Here is a tiny trained network, its code and every weight. The questions are about switching its units off for an input and a target symbol, where a switched-off unit gives its printed mean instead of its output.

import numpy as np


def w(rows, s, z=0):
    codes = np.array(rows[::2]) - 128.0
    scale = np.full(codes.shape[1], s)
    scale[-1] = z or s
    return codes * scale


def norm(h):
    return h / np.sqrt((h * h).mean(-1, keepdims=True) + 1e-5)


def softmax(a):
    e = np.exp(a - a.max(-1, keepdims=True))
    return e / e.sum(-1, keepdims=True)


def log_softmax(a):
    a = a - a.max(-1, keepdims=True)
    return a - np.log(np.exp(a).sum(-1, keepdims=True))


def net(x, mask):
    ids = ['ΔΘΞΠΣΦΩαβγεζημτ'.index(c) for c in x.split()]
    T = len(ids)
    res = E[ids] + P[:T]
    u = 0
    for l in range(2):
        r = norm(res)
        for j in range(3):
            rows = slice(3 * j, 3 * j + 3)
            q, k, v = (r @ M[l][rows].T for M in (Q, K, V))
            z = softmax(np.where(np.tri(T) > 0, q @ k.T / 3**0.5, -1e9)) @ v
            o = O[l][rows]
            res = res + np.where(mask[u + j], z, o[:, -1]) @ o[:, :-1]
        u += 3
    return log_softmax(norm(res)[-1] @ U[:, :-1].T + U[:, -1])


Q, K, V, O = {}, {}, {}, {}
E = w([
[37,159,151,75,215,179,61,104],'Δ',
[102,144,159,54,131,118,16,179],'Θ',
[110,111,136,146,94,97,249,105],'Ξ',
[83,157,53,109,99,79,220,102],'Π',
[146,159,61,73,98,167,192,161],'Σ',
[162,46,112,120,205,101,196,214],'Φ',
[168,178,200,112,82,93,205,156],'Ω',
[131,92,203,122,137,62,60,124],'α',
[119,52,133,29,115,40,124,132],'β',
[37,127,75,165,112,119,104,98],'γ',
[103,118,79,118,47,93,163,73],'ε',
[177,128,211,90,113,104,76,215],'ζ',
[59,150,71,50,147,26,111,237],'η',
[192,145,139,80,64,139,189,114],'μ',
[138,211,72,37,54,143,165,163],'τ',
],0.013)
P = w([
[159,35,97,73,148,157,157,152],'0',
[4,186,208,2,81,71,137,149],'1',
[39,193,199,30,116,117,118,159],'2',
[26,202,237,98,155,136,165,134],'3',
[35,103,179,138,199,26,181,211],'4',
[112,124,159,112,170,9,172,224],'5',
[68,136,159,184,151,68,160,166],'6',
[143,183,152,126,112,121,199,178],'7',
[87,107,185,171,156,109,183,186],'8',
[52,99,184,116,157,91,181,232],'9',
[64,56,185,120,180,112,172,222],'10',
[93,127,130,128,177,163,213,178],'11',
],0.009)
Q[0] = w([
[235,131,95,191,107,143,113,51],'L0H1',
[102,24,93,164,179,148,126,137],'L0H1',
[104,158,157,83,43,158,139,56],'L0H1',
[109,133,143,137,87,69,167,87],'L0H2',
[88,139,148,75,115,131,169,163],'L0H2',
[254,135,114,192,113,80,70,71],'L0H2',
[57,211,130,125,184,139,152,202],'L0H3',
[97,101,28,154,182,111,145,207],'L0H3',
[121,186,104,60,45,143,113,142],'L0H3',
],0.0066)
K[0] = w([
[48,144,210,86,218,109,117,117],'L0H1',
[121,189,109,164,86,137,78,83],'L0H1',
[103,61,92,130,86,140,103,85],'L0H1',
[161,119,120,139,88,134,138,167],'L0H2',
[162,88,89,110,171,171,107,148],'L0H2',
[103,173,170,92,130,80,168,81],'L0H2',
[78,122,102,255,133,79,142,121],'L0H3',
[140,169,191,223,49,153,131,207],'L0H3',
[138,93,106,162,156,120,181,171],'L0H3',
],0.0073)
V[0] = w([
[43,158,69,114,126,129,78,132],'L0H1',
[166,165,127,86,127,239,94,197],'L0H1',
[148,70,93,183,61,119,97,95],'L0H1',
[101,126,166,58,182,169,177,153],'L0H2',
[107,45,164,116,109,173,70,147],'L0H2',
[36,155,204,51,159,147,132,46],'L0H2',
[122,212,255,150,89,82,189,110],'L0H3',
[222,108,103,55,69,193,100,79],'L0H3',
[93,84,97,121,126,97,87,35],'L0H3',
],0.008)
O[0] = w([
[177,153,148,95,152,70,112,211,123],'L0H1',
[166,190,184,138,40,66,97,135,108],'L0H1',
[216,127,160,108,223,136,130,78,55],'L0H1',
[44,128,192,199,73,117,225,126,250],'L0H2',
[138,78,255,80,184,105,156,95,162],'L0H2',
[38,50,114,64,113,192,203,175,164],'L0H2',
[143,2,100,162,66,164,91,146,198],'L0H3',
[139,237,128,70,98,232,155,86,1],'L0H3',
[151,134,104,24,167,108,133,125,102],'L0H3',
],0.008,0.0075)
Q[1] = w([
[13,156,246,145,144,132,255,175],'L1H1',
[218,185,96,136,161,134,10,81],'L1H1',
[218,101,77,176,175,169,17,33],'L1H1',
[77,112,221,139,148,131,153,163],'L1H2',
[63,217,147,138,129,120,182,122],'L1H2',
[149,151,62,204,172,124,132,192],'L1H2',
[226,138,45,159,86,114,65,96],'L1H3',
[181,147,83,79,174,116,109,125],'L1H3',
[118,113,77,153,169,132,31,97],'L1H3',
],0.0079)
K[1] = w([
[229,134,96,152,230,160,146,60],'L1H1',
[87,76,140,153,46,85,120,228],'L1H1',
[1,133,170,129,80,134,121,167],'L1H1',
[178,145,140,116,102,84,150,64],'L1H2',
[179,97,171,114,150,135,136,94],'L1H2',
[76,97,225,77,110,109,107,167],'L1H2',
[87,140,165,155,84,112,118,160],'L1H3',
[99,154,163,186,123,176,132,124],'L1H3',
[96,109,142,84,74,111,163,164],'L1H3',
],0.0099)
V[1] = w([
[65,21,104,162,170,118,96,89],'L1H1',
[181,102,120,191,191,178,233,2],'L1H1',
[35,157,84,120,114,39,131,184],'L1H1',
[94,224,69,172,133,88,197,164],'L1H2',
[150,155,222,156,92,56,82,128],'L1H2',
[139,126,234,57,239,117,160,163],'L1H2',
[97,164,28,140,166,96,179,97],'L1H3',
[102,108,170,120,15,246,162,61],'L1H3',
[45,72,191,245,114,2,162,186],'L1H3',
],0.0092)
O[1] = w([
[108,119,162,96,234,142,187,111,77],'L1H1',
[153,109,12,65,173,32,177,118,157],'L1H1',
[83,199,210,169,158,147,111,205,143],'L1H1',
[138,154,84,214,98,48,119,255,157],'L1H2',
[245,76,143,74,109,145,11,66,152],'L1H2',
[122,63,203,131,28,64,173,29,189],'L1H2',
[95,191,91,181,185,63,141,187,130],'L1H3',
[73,46,75,29,52,142,129,186,128],'L1H3',
[217,107,218,71,132,119,178,212,247],'L1H3',
],0.0087,0.014)
U = w([
[40,162,147,80,57,69,172,136,254],'Δ',
[57,100,174,135,103,149,181,157,156],'Θ',
[110,64,74,150,182,224,188,194,137],'Ξ',
[68,200,63,241,226,133,136,214,47],'Π',
[98,179,82,190,51,139,58,187,63],'Σ',
[145,156,173,202,148,35,173,83,81],'Φ',
[107,44,2,97,89,208,84,156,49],'Ω',
[186,50,146,64,127,174,85,49,90],'α',
[94,62,148,65,132,137,196,19,24],'β',
[224,169,147,104,210,14,131,112,84],'γ',
[85,132,39,84,233,140,190,135,124],'ε',
[130,82,176,137,78,185,70,62,79],'ζ',
[144,206,203,233,190,177,100,171,47],'η',
[74,109,13,177,113,111,84,59,119],'μ',
[130,169,62,192,33,106,49,178,34],'τ',
],0.0071,0.0069)

Each question gives the input, a string of symbols that net reads in full, and the target symbol t.
The units are the heads (3 rows each of Q, K, V and O). Each row of codes is followed by its name. A weight is (code - 128) times the scale printed after its matrix; where a second scale follows, it is the last column's (O and U).
mask holds one flag per head, layer by layer. A switched-off head (its flag False) gives its mean, the last column of its rows in O, instead of its output. The means were averaged over made-up inputs and are rounded, as every weight is.
A unit's drop is (log p(t) with every unit on - log p(t) with that unit switched off) / (log p(t) with every unit on - log p(t) with every unit switched off).
The circuit of an input: a set's keep is (log p(t) with only the set's units on - log p(t) with every unit switched off) / (log p(t) with every unit on - log p(t) with every unit switched off). Starting from all 6 units, units are removed one at a time, each time the one whose removal leaves the highest keep (on an exact tie, the one counted first), for as long as the keep stays at least 0.8.
circuit, biggest first: the units of the circuit, biggest drop first
unit that matters most: the unit with the biggest drop
heads that matter: for each layer, one digit per head in row order, 1 if its drop is at least 0.15 and else 0, layers parted by /
drop of u: that unit's drop, to one decimal
input ε ζ Ω Θ Δ η ε, target μ: unit that matters most -> L0H3
input γ Φ ε ζ ζ, target Φ: circuit, biggest first -> (L1H3 L0H3 L0H1)
input Ξ β Φ, target ε: circuit, biggest first -> (L1H1 L0H1)
input γ α Δ γ, target Φ: circuit, biggest first -> (L1H3 L0H3 L0H1)
input Φ Φ γ Φ, target γ: circuit, biggest first -> (L0H2 L1H3 L0H3)
input Ω Ξ β ζ Φ, target Ξ: heads that matter -> 001 / 010
input γ η Ω η Δ Φ Ξ Δ τ, target Φ: circuit, biggest first -> (L1H3 L0H1 L0H3)
input Π Δ Ξ μ, target Π: heads that matter -> 010 / 001
input ε Φ Ξ γ, target μ: circuit, biggest first -> (L0H3 L1H3 L0H2)
input Φ ε Σ ζ γ η Ξ η Ω, target γ: circuit, biggest first -> (L0H2 L1H3 L1H2)
input Φ Θ μ η β Δ, target γ: heads that matter -> 010 / 101
input α Ξ γ, target β: circuit, biggest first -> (L0H2 L1H2 L1H1)
input γ Σ γ Δ τ, target Φ: heads that matter -> 101 / 011
input ζ γ Φ Δ, target α: circuit, biggest first -> (L1H2 L0H2)
input η ε Φ Φ, target η: unit that matters most -> L1H1
input Φ Φ Ξ Σ, target γ: circuit, biggest first -> (L0H2 L1H3)
input γ Φ ε Δ β Φ Ξ, target Φ: circuit, biggest first -> (L1H3 L0H3 L0H1)
input Φ ζ γ ζ ε Φ Φ Φ γ, target γ: circuit, biggest first -> (L0H2 L1H3 L1H2)
input Ω α β Π Σ γ Π Φ Ξ τ β ε, target Ξ: drop of L0H1 -> 0.2
input γ Σ ε Δ Δ ε Ξ Ξ, target Φ: unit that matters most -> L1H3
input γ Ω τ Φ, target Φ: drop of L1H1 -> 0.0
input Φ Ω Σ, target γ: drop of L1H1 -> 0.2
